Below is a small trained network, with its code and all its weights. Each question gives an input and a class and asks what happens when units are switched off, that is, made to give their printed mean instead of their output.

import numpy as np


def w(rows, s, z=0):
    codes = np.array(rows[::2]) - 128.0
    scale = np.full(codes.shape[1], s)
    scale[-1] = z or s
    return codes * scale


def f(y):
    return np.maximum(y, 0)


def log_softmax(a):
    a = a - a.max(-1, keepdims=True)
    return a - np.log(np.exp(a).sum(-1, keepdims=True))


def net(x, mask):
    res = np.array(x, float).reshape(1, 8) / 4 @ E
    y = f(res @ A[0][:, :-1].T + A[0][:, -1])
    res = res + np.where(mask, y, B[0][:, -1]) @ B[0][:, :-1]
    return log_softmax(res[-1] @ U[:, :-1].T + U[:, -1])


A, B = {}, {}
E = w([
[129,113,116],'x0',
[128,143,136],'x1',
[37,204,169],'x2',
[129,127,128],'x3',
[131,130,127],'x4',
[126,181,2],'x5',
[167,190,151],'x6',
[124,128,125],'x7',
],0.0092)
A[0] = w([
[51,160,167,183],'neuron 0',
[6,140,118,188],'neuron 1',
[114,90,2,44],'neuron 2',
[165,95,124,170],'neuron 3',
[204,106,132,131],'neuron 4',
[67,114,129,250],'neuron 5',
[112,160,146,226],'neuron 6',
[98,79,178,33],'neuron 7',
[66,163,177,209],'neuron 8',
[131,78,186,72],'neuron 9',
[146,109,223,38],'neuron 10',
[109,59,109,117],'neuron 11',
[196,199,154,185],'neuron 12',
[155,103,229,33],'neuron 13',
[118,51,129,243],'neuron 14',
[104,78,102,223],'neuron 15',
[146,119,165,60],'neuron 16',
[127,91,170,34],'neuron 17',
[191,144,139,130],'neuron 18',
[116,98,153,58],'neuron 19',
[136,102,164,81],'neuron 20',
[86,157,171,104],'neuron 21',
[124,149,146,231],'neuron 22',
[145,80,189,66],'neuron 23',
[173,98,164,83],'neuron 24',
[140,124,171,43],'neuron 25',
[183,170,155,194],'neuron 26',
],0.011,0.0022)
B[0] = w([
[203,140,143,221],'neuron 0',
[192,103,122,235],'neuron 1',
[108,158,88,254],'neuron 2',
[206,153,172,200],'neuron 3',
[221,97,172,221],'neuron 4',
[183,43,231,192],'neuron 5',
[182,104,164,182],'neuron 6',
[87,202,64,191],'neuron 7',
[184,123,150,224],'neuron 8',
[124,198,66,211],'neuron 9',
[58,137,76,227],'neuron 10',
[129,83,157,185],'neuron 11',
[20,1,131,211],'neuron 12',
[112,192,82,238],'neuron 13',
[179,128,181,223],'neuron 14',
[155,80,161,192],'neuron 15',
[92,155,130,165],'neuron 16',
[95,110,73,179],'neuron 17',
[128,113,160,185],'neuron 18',
[81,161,78,160],'neuron 19',
[102,183,79,175],'neuron 20',
[163,140,124,187],'neuron 21',
[163,111,178,173],'neuron 22',
[97,162,105,215],'neuron 23',
[150,171,119,197],'neuron 24',
[105,165,67,165],'neuron 25',
[123,49,147,195],'neuron 26',
],0.006,0.0061)
U = w([
[128,156,158,250],'0',
[193,160,196,67],'1',
[3,254,20,16],'2',
[79,84,190,170],'3',
],0.0076,0.0027)

Each question gives the input, the list of numbers given to net, and the class t.
The units are the neurons (one row each of A and B). Each row of codes is followed by its name. A weight is (code - 128) times the scale printed after its matrix; where a second scale follows, it is the last column's (A, B and U).
mask holds one flag per neuron, in row order. A switched-off neuron (its flag False) gives its mean, the last column of its row in B, instead of its output. The means were averaged over made-up inputs and are rounded, as every weight is.
A unit's drop is (log p(t) with every unit on - log p(t) with that unit switched off) / (log p(t) with every unit on - log p(t) with every unit switched off).
The circuit of an input: a set's keep is (log p(t) with only the set's units on - log p(t) with every unit switched off) / (log p(t) with every unit on - log p(t) with every unit switched off). Starting from the 12 units with the biggest drops (on a tie, the unit counted first), units are removed one at a time, each time the one whose removal leaves the highest keep (on an exact tie, the one counted first), for as long as the keep stays at least 0.8.
circuit, biggest first: the units of the circuit, biggest drop first
most important unit: the unit with the biggest drop
top k neurons: the k neurons with the biggest drops, biggest first
drop of u: that unit's drop, to one decimal
input [-3,-7,6,7,5,7,-7,-4], class 0: circuit, biggest first => [neuron 5; neuron 1]
input [0,-4,7,-7,-3,-4,-5,-5], class 1: most important unit => neuron 0
input [2,6,7,7,1,-3,-1,-5], class 1: top 2 neurons => [neuron 0; neuron 8]
input [-6,3,2,-2,0,5,-7,-6], class 3: circuit, biggest first => [neuron 5; neuron 13]
input [8,5,0,-7,1,-6,-6,3], class 2: top 2 neurons => [neuron 7; neuron 9]
input [7,-2,0,-8,5,-5,-4,8], class 2: top 2 neurons => [neuron 7; neuron 9]
input [-3,5,2,3,-5,-3,8,-8], class 3: top 2 neurons => [neuron 12; neuron 26]
input [8,-4,6,2,-8,-7,-6,6], class 2: drop of neuron 7 => 0.8
input [5,-4,0,-4,-2,-7,7,-6], class 2: drop of neuron 18 => 0.0
input [6,1,-3,0,-6,-6,-2,7], class 2: drop of neuron 13 => 0.1
